Here is a tiny trained network, its code and every weight. The questions are about switching its units off for an input and a class, where a switched-off unit gives its printed mean instead of its output.

import numpy as np


def w(rows, s, z=0):
    codes = np.array(rows[::2]) - 128.0
    scale = np.full(codes.shape[1], s)
    scale[-1] = z or s
    return codes * scale


def f(y):
    return y / 2 * (1 + np.tanh(0.7978845608 * (y + 0.044715 * y**3)))


def log_softmax(a):
    a = a - a.max(-1, keepdims=True)
    return a - np.log(np.exp(a).sum(-1, keepdims=True))


def net(x, mask):
    res = np.array(x, float).reshape(1, 3) / 4 @ E
    y = f(res @ A[0][:, :-1].T + A[0][:, -1])
    res = res + np.where(mask, y, B[0][:, -1]) @ B[0][:, :-1]
    return log_softmax(res[-1] @ U[:, :-1].T + U[:, -1])


A, B = {}, {}
E = w([
[61,205,136,35],'x0',
[72,96,186,140],'x1',
[12,22,80,92],'x2',
],0.011)
A[0] = w([
[82,137,150,157,253],'neuron 0',
[110,12,85,93,141],'neuron 1',
[138,45,100,71,61],'neuron 2',
[84,96,201,151,243],'neuron 3',
[187,187,187,106,97],'neuron 4',
[158,118,46,177,177],'neuron 5',
[94,146,234,27,229],'neuron 6',
[201,47,143,186,159],'neuron 7',
[96,188,61,115,126],'neuron 8',
[127,154,120,46,170],'neuron 9',
[147,69,126,238,91],'neuron 10',
[171,186,117,150,177],'neuron 11',
[213,156,230,182,60],'neuron 12',
],0.011,0.0045)
B[0] = w([
[164,189,71,155,183],'neuron 0',
[157,120,71,83,247],'neuron 1',
[126,112,151,49,178],'neuron 2',
[213,183,51,116,205],'neuron 3',
[88,2,98,112,214],'neuron 4',
[146,108,128,185,200],'neuron 5',
[106,85,70,202,255],'neuron 6',
[93,71,93,193,248],'neuron 7',
[62,229,122,165,172],'neuron 8',
[73,112,83,184,197],'neuron 9',
[81,64,134,190,224],'neuron 10',
[114,85,64,142,216],'neuron 11',
[155,58,99,37,247],'neuron 12',
],0.0086,0.0094)
U = w([
[37,108,92,241,87],'0',
[118,72,76,2,124],'1',
[173,158,45,180,254],'2',
[164,163,127,181,235],'3',
[164,174,188,74,8],'4',
[191,231,246,133,42],'5',
[137,155,210,69,13],'6',
],0.0079,0.0052)

Each question gives the input, the list of numbers given to net, and the class t.
The units are the neurons (one row each of A and B). Each row of codes is followed by its name. A weight is (code - 128) times the scale printed after its matrix; where a second scale follows, it is the last column's (A, B and U).
mask holds one flag per neuron, in row order. A switched-off neuron (its flag False) gives its mean, the last column of its row in B, instead of its output. The means were averaged over made-up inputs and are rounded, as every weight is.
A unit's drop is (log p(t) with every unit on - log p(t) with that unit switched off) / (log p(t) with every unit on - log p(t) with every unit switched off).
The circuit of an input: a set's keep is (log p(t) with only the set's units on - log p(t) with every unit switched off) / (log p(t) with every unit on - log p(t) with every unit switched off). Starting from the 12 units with the biggest drops (on a tie, the unit counted first), units are removed one at a time, each time the one whose removal leaves the highest keep (on an exact tie, the one counted first), for as long as the keep stays at least 0.8.
circuit, biggest first: the units of the circuit, biggest drop first
most important unit: the unit with the biggest drop
top k neurons: the k neurons with the biggest drops, biggest first
drop when u is switched off: that unit's drop, to one decimal
input [-7,-1,-6], class 0: most important unit => neuron 7
input [7,8,3], class 2: circuit, biggest first => [neuron 3; neuron 0]
input [4,-1,-6], class 1: circuit, biggest first => [neuron 4; neuron 12]
input [-3,7,4], class 2: circuit, biggest first => [neuron 3; neuron 0]
input [-3,-6,7], class 1: top 3 neurons => [neuron 2; neuron 1; neuron 6]
input [-6,-5,-6], class 0: circuit, biggest first => [neuron 7; neuron 10]
input [-3,7,8], class 1: top 2 neurons => [neuron 2; neuron 1]
input [8,4,7], class 0: top 3 neurons => [neuron 6; neuron 9; neuron 12]
input [-6,1,-3], class 0: top 3 neurons => [neuron 10; neuron 7; neuron 1]
input [3,6,-1], class 2: top 2 neurons => [neuron 3; neuron 10]
input [-1,7,4], class 2: top 4 neurons => [neuron 3; neuron 12; neuron 0; neuron 4]
input [6,-3,-7], class 1: top 3 neurons => [neuron 4; neuron 12; neuron 7]
input [7,2,5], class 0: top 2 neurons => [neuron 6; neuron 9]
input [7,4,-4], class 0: most important unit => neuron 6
input [-8,-4,-6], class 0: top 2 neurons => [neuron 7; neuron 10]
input [6,7,0], class 2: top 4 neurons => [neuron 3; neuron 10; neuron 7; neuron 0]
input [2,-5,-6], class 1: drop when neuron 12 is switched off => 0.2
input [-2,-1,2], class 3: drop when neuron 6 is switched off => 0.2
input [-2,3,-2], class 3: drop when neuron 5 is switched off => 0.0
input [6,-5,4], class 0: top neuron => [neuron 9]
